Below are the code and all the weights of a small trained network. Each question names an input and a class and asks about switching units off, where a switched-off unit gives its printed mean instead of its output.

import numpy as np


def w(rows, s, z=0):
    codes = np.array(rows[::2]) - 128.0
    scale = np.full(codes.shape[1], s)
    scale[-1] = z or s
    return codes * scale


def f(y):
    return y / 2 * (1 + np.tanh(0.7978845608 * (y + 0.044715 * y**3)))


def log_softmax(a):
    a = a - a.max(-1, keepdims=True)
    return a - np.log(np.exp(a).sum(-1, keepdims=True))


def net(x, mask):
    res = np.array(x, float).reshape(1, 4) / 4 @ E
    y = f(res @ A[0][:, :-1].T + A[0][:, -1])
    res = res + np.where(mask, y, B[0][:, -1]) @ B[0][:, :-1]
    return log_softmax(res[-1] @ U[:, :-1].T + U[:, -1])


A, B = {}, {}
E = w([
[131,59,66,155,151,14,226,41,78],'x0',
[169,41,242,49,227,43,85,161,174],'x1',
[206,72,9,169,219,198,27,125,112],'x2',
[230,253,144,224,166,60,137,71,182],'x3',
],0.0062)
A[0] = w([
[224,201,140,179,152,91,125,136,134,98],'neuron 1',
[80,207,185,62,67,78,223,121,134,96],'neuron 2',
[94,164,34,154,61,158,144,123,135,89],'neuron 3',
[82,199,85,180,55,178,175,129,70,116],'neuron 4',
[160,212,192,143,103,189,37,197,174,97],'neuron 5',
[110,201,155,94,130,223,55,192,208,56],'neuron 6',
[88,163,69,155,74,144,116,94,106,45],'neuron 7',
[99,175,224,94,96,118,215,141,123,89],'neuron 8',
[182,70,209,98,191,58,105,127,159,105],'neuron 9',
[230,110,14,147,192,162,27,121,99,70],'neuron 10',
[105,172,82,150,79,180,147,96,89,43],'neuron 11',
[59,64,131,96,83,136,101,179,32,66],'neuron 12',
[75,191,66,174,75,149,125,97,86,107],'neuron 13',
[157,80,87,156,150,1,217,70,74,85],'neuron 14',
[129,99,205,72,193,46,101,148,162,121],'neuron 15',
[72,40,95,91,150,192,120,161,72,104],'neuron 16',
[180,189,137,189,132,94,123,116,186,57],'neuron 17',
[169,50,62,174,123,50,180,41,67,65],'neuron 18',
[217,57,37,136,195,182,83,144,92,75],'neuron 19',
[210,204,157,174,127,108,131,97,178,120],'neuron 20',
[199,210,146,147,156,104,136,87,149,89],'neuron 21',
[178,207,163,171,164,71,101,86,204,110],'neuron 22',
[128,125,187,123,45,109,199,147,165,54],'neuron 23',
[172,203,148,186,157,105,119,105,172,74],'neuron 24',
[131,94,86,106,180,99,240,62,74,2],'neuron 25',
[32,58,133,42,70,136,104,170,55,80],'neuron 26',
[56,169,188,122,72,88,186,156,143,66],'neuron 27',
[118,53,169,57,203,87,133,152,193,105],'neuron 28',
[163,73,216,94,190,101,94,154,157,76],'neuron 29',
[95,168,72,155,96,210,214,89,69,209],'neuron 30',
[132,196,167,113,84,195,56,184,185,103],'neuron 31',
[80,152,213,101,54,76,161,112,108,104],'neuron 32',
[66,39,119,61,69,166,106,192,93,71],'neuron 33',
[116,185,83,157,48,172,145,103,93,80],'neuron 34',
],0.0064,0.006)
B[0] = w([
[93,132,160,169,133,158,173,103,76,194],'neuron 1',
[114,145,89,150,155,162,113,86,189,222],'neuron 2',
[191,118,173,168,89,97,92,149,132,176],'neuron 3',
[180,122,157,127,91,117,73,151,121,210],'neuron 4',
[61,51,69,88,106,66,154,174,126,224],'neuron 5',
[69,59,85,105,108,73,150,163,138,208],'neuron 6',
[149,99,155,173,112,99,100,134,139,142],'neuron 7',
[112,140,111,151,148,150,118,81,188,195],'neuron 8',
[176,148,156,137,86,99,77,148,122,248],'neuron 9',
[113,149,108,167,166,176,110,59,223,251],'neuron 10',
[162,90,155,190,97,97,104,147,136,151],'neuron 11',
[98,124,166,194,135,143,159,96,88,200],'neuron 12',
[175,130,173,139,87,103,69,170,130,186],'neuron 13',
[88,64,79,81,112,96,132,163,128,239],'neuron 14',
[181,154,152,139,69,99,62,149,129,251],'neuron 15',
[103,156,167,192,136,162,173,100,91,230],'neuron 16',
[99,105,177,192,139,149,158,127,86,165],'neuron 17',
[66,46,90,85,121,87,136,161,132,215],'neuron 18',
[107,163,115,181,159,174,112,70,210,237],'neuron 19',
[107,136,146,148,153,152,170,127,63,205],'neuron 20',
[106,123,145,174,132,157,165,118,77,180],'neuron 21',
[107,146,145,153,126,151,141,123,81,217],'neuron 22',
[110,111,117,201,160,150,108,101,187,157],'neuron 23',
[89,120,157,187,141,146,148,115,79,176],'neuron 24',
[49,2,135,226,91,69,136,184,156,162],'neuron 25',
[106,146,165,190,148,167,165,111,68,245],'neuron 26',
[107,139,110,178,162,144,112,88,189,183],'neuron 27',
[172,141,166,141,83,102,86,146,109,241],'neuron 28',
[175,125,152,168,76,81,73,154,131,221],'neuron 29',
[180,154,126,108,100,118,94,144,116,253],'neuron 30',
[83,53,75,75,114,76,136,166,125,208],'neuron 31',
[108,151,106,148,161,166,103,81,190,203],'neuron 32',
[115,113,151,168,141,161,151,103,77,231],'neuron 33',
[177,98,167,154,87,95,86,161,132,173],'neuron 34',
],0.0093,0.0056)
U = w([
[224,140,169,150,87,94,74,154,126,111],'0',
[114,157,98,162,158,170,123,73,252,109],'1',
[107,141,170,168,136,163,199,112,23,114],'2',
[75,59,58,99,110,68,153,170,131,96],'3',
[174,208,92,54,133,132,142,123,107,251],'4',
[169,151,134,102,145,133,181,148,143,95],'5',
],0.014,0.02)

Each question gives the input, the list of numbers given to net, and the class t.
The units are the neurons (one row each of A and B). Each row of codes is followed by its name. A weight is (code - 128) times the scale printed after its matrix; where a second scale follows, it is the last column's (A, B and U).
mask holds one flag per neuron, in row order. A switched-off neuron (its flag False) gives its mean, the last column of its row in B, instead of its output. The means were averaged over made-up inputs and are rounded, as every weight is.
A unit's drop is (log p(t) with every unit on - log p(t) with that unit switched off) / (log p(t) with every unit on - log p(t) with every unit switched off).
The circuit of an input: a set's keep is (log p(t) with only the set's units on - log p(t) with every unit switched off) / (log p(t) with every unit on - log p(t) with every unit switched off). Starting from the 12 units with the biggest drops (on a tie, the unit counted first), units are removed one at a time, each time the one whose removal leaves the highest keep (on an exact tie, the one counted first), for as long as the keep stays at least 0.8.
units of the circuit, in order: the units of the circuit, biggest drop first
k most important neurons: the k neurons with the biggest drops, biggest first
drop of u: that unit's drop, to one decimal
input [5,-4,6,7], class 2: units of the circuit, in order	[neuron 1]
input [-7,6,1,-3], class 3: 2 most important neurons	[neuron 5; neuron 6]
input [5,-6,3,7], class 2: 3 most important neurons	[neuron 1; neuron 20; neuron 21]
input [-8,-7,-2,6], class 3: 2 most important neurons	[neuron 5; neuron 31]
input [4,8,-7,-6], class 0: 2 most important neurons	[neuron 28; neuron 15]
input [1,-5,7,-7], class 1: 2 most important neurons	[neuron 19; neuron 10]
input [1,-5,6,-4], class 1: 2 most important neurons	[neuron 10; neuron 19]
input [3,-7,7,0], class 0: 3 most important neurons	[neuron 13; neuron 3; neuron 30]
input [1,-7,8,-5], class 1: 2 most important neurons	[neuron 10; neuron 19]
input [6,-1,-2,5], class 3: 2 most important neurons	[neuron 14; neuron 18]
input [4,3,-7,-7], class 1: 2 most important neurons	[neuron 32; neuron 2]
input [-3,-1,0,0], class 4: drop of neuron 25	0.2
input [3,8,7,-7], class 0: drop of neuron 28	0.3
input [3,5,6,-7], class 2: units of the circuit, in order	[neuron 16]
input [-5,4,6,-2], class 1: drop of neuron 10	0.6
input [-7,-8,-7,-7], class 0: drop of neuron 34	0.2
